Below are the code and all the weights of a small trained network. Each question names an input and a class and asks about switching units off, where a switched-off unit gives its printed mean instead of its output.

import numpy as np


def w(rows, s, z=0):
    codes = np.array(rows[::2]) - 128.0
    scale = np.full(codes.shape[1], s)
    scale[-1] = z or s
    return codes * scale


def f(y):
    return y / 2 * (1 + np.tanh(0.7978845608 * (y + 0.044715 * y**3)))


def log_softmax(a):
    a = a - a.max(-1, keepdims=True)
    return a - np.log(np.exp(a).sum(-1, keepdims=True))


def net(x, mask):
    res = np.array(x, float).reshape(1, 5) / 4 @ E
    y = f(res @ A[0][:, :-1].T + A[0][:, -1])
    res = res + np.where(mask, y, B[0][:, -1]) @ B[0][:, :-1]
    return log_softmax(res[-1] @ U[:, :-1].T + U[:, -1])


A, B = {}, {}
E = w([
[133,145,116,237,2,122,164],'x0',
[166,29,77,152,175,17,228],'x1',
[45,192,174,140,109,96,86],'x2',
[88,25,151,121,70,131,97],'x3',
[142,104,147,66,62,167,100],'x4',
],0.0083)
A[0] = w([
[191,183,105,174,126,149,190,166],'N1',
[130,124,140,29,108,169,89,193],'N2',
[108,83,125,170,235,180,97,157],'N3',
[98,119,136,99,121,118,94,4],'N4',
[149,137,126,151,129,144,141,64],'N5',
[136,243,135,68,126,186,97,177],'N6',
[108,168,134,164,129,121,114,95],'N7',
[156,131,118,126,136,154,133,68],'N8',
[110,196,123,154,216,67,143,206],'N9',
[120,101,122,128,147,87,142,147],'N10',
[146,96,116,134,108,116,142,111],'N11',
[143,160,125,84,250,144,125,199],'N12',
[125,194,122,177,130,129,138,111],'N13',
[134,100,124,128,165,112,152,220],'N14',
[123,130,124,90,122,134,133,109],'N15',
[182,107,110,71,190,72,200,80],'N16',
[114,116,123,163,147,162,120,108],'N17',
],0.023,0.0034)
B[0] = w([
[185,115,126,137,74,135,199,193],'N1',
[149,106,91,72,96,199,162,213],'N2',
[159,116,92,66,141,116,70,190],'N3',
[128,95,153,96,117,155,141,150],'N4',
[138,133,125,123,157,158,172,137],'N5',
[78,140,160,112,133,213,54,249],'N6',
[128,168,110,159,119,109,126,160],'N7',
[99,135,129,125,132,145,159,138],'N8',
[133,195,165,165,128,186,87,223],'N9',
[155,117,187,113,136,119,73,179],'N10',
[99,91,151,102,122,126,139,163],'N11',
[4,79,49,120,120,102,125,240],'N12',
[157,158,118,171,152,106,161,174],'N13',
[158,141,136,114,153,120,94,183],'N14',
[131,142,119,107,132,136,154,141],'N15',
[157,163,99,123,180,79,38,236],'N16',
[143,133,118,117,108,84,122,134],'N17',
],0.036,0.022)
U = w([
[17,79,179,160,114,90,150,109],'0',
[170,90,135,115,85,154,200,149],'1',
[151,195,157,154,148,161,86,132],'2',
[104,146,130,132,244,162,190,4],'3',
[84,140,104,95,134,187,86,95],'4',
[134,128,95,101,177,81,85,171],'5',
[135,179,113,194,117,140,166,187],'6',
],0.011,0.004)

Each question gives the input, the list of numbers given to net, and the class t.
The units are the neurons (one row each of A and B). Each row of codes is followed by its name. A weight is (code - 128) times the scale printed after its matrix; where a second scale follows, it is the last column's (A, B and U).
mask holds one flag per neuron, in row order. A switched-off neuron (its flag False) gives its mean, the last column of its row in B, instead of its output. The means were averaged over made-up inputs and are rounded, as every weight is.
A unit's drop is (log p(t) with every unit on - log p(t) with that unit switched off) / (log p(t) with every unit on - log p(t) with every unit switched off).
The circuit of an input: a set's keep is (log p(t) with only the set's units on - log p(t) with every unit switched off) / (log p(t) with every unit on - log p(t) with every unit switched off). Starting from the 12 units with the biggest drops (on a tie, the unit counted first), units are removed one at a time, each time the one whose removal leaves the highest keep (on an exact tie, the one counted first), for as long as the keep stays at least 0.8.
units of the circuit, in order: the units of the circuit, biggest drop first
unit that matters most: the unit with the biggest drop
top k neurons: the k neurons with the biggest drops, biggest first
drop of u: that unit's drop, to one decimal
input [7,-1,6,-1,6], class 2: units of the circuit, in order -> N12
input [6,-5,6,3,-7], class 6: units of the circuit, in order -> N16; N13; N7
input [6,-2,8,5,0], class 6: top 3 neurons -> N12; N6; N16
input [8,-2,5,4,1], class 6: top 3 neurons -> N12; N6; N16
input [2,3,8,-4,-4], class 2: top 2 neurons -> N9; N12
input [0,-8,6,0,-6], class 2: top 3 neurons -> N12; N13; N7
input [-4,-2,-5,8,0], class 1: top 4 neurons -> N6; N16; N12; N9
input [8,5,7,4,8], class 0: top 2 neurons -> N16; N2
input [5,-1,1,6,1], class 0: units of the circuit, in order -> N16; N2; N6
input [5,-4,-5,7,-4], class 1: top 2 neurons -> N12; N16
input [2,7,0,2,-3], class 5: top 3 neurons -> N6; N16; N11
input [-5,0,7,8,0], class 1: top 3 neurons -> N6; N16; N12
input [-2,7,6,3,2], class 5: top 2 neurons -> N6; N9
input [4,-1,-5,-7,4], class 1: units of the circuit, in order -> N1
input [3,-8,-7,-4,-7], class 2: top 3 neurons -> N6; N13; N2
input [8,7,-6,6,3], class 5: top 2 neurons -> N2; N9
input [3,-8,6,-7,-1], class 2: top 3 neurons -> N13; N6; N12
input [8,-7,3,7,-6], class 6: drop of N16 -> 0.2
input [-2,3,7,2,-1], class 2: drop of N12 -> 0.4
input [4,8,-8,-5,5], class 5: unit that matters most -> N16
input [8,4,1,6,3], class 0: drop of N2 -> 0.2
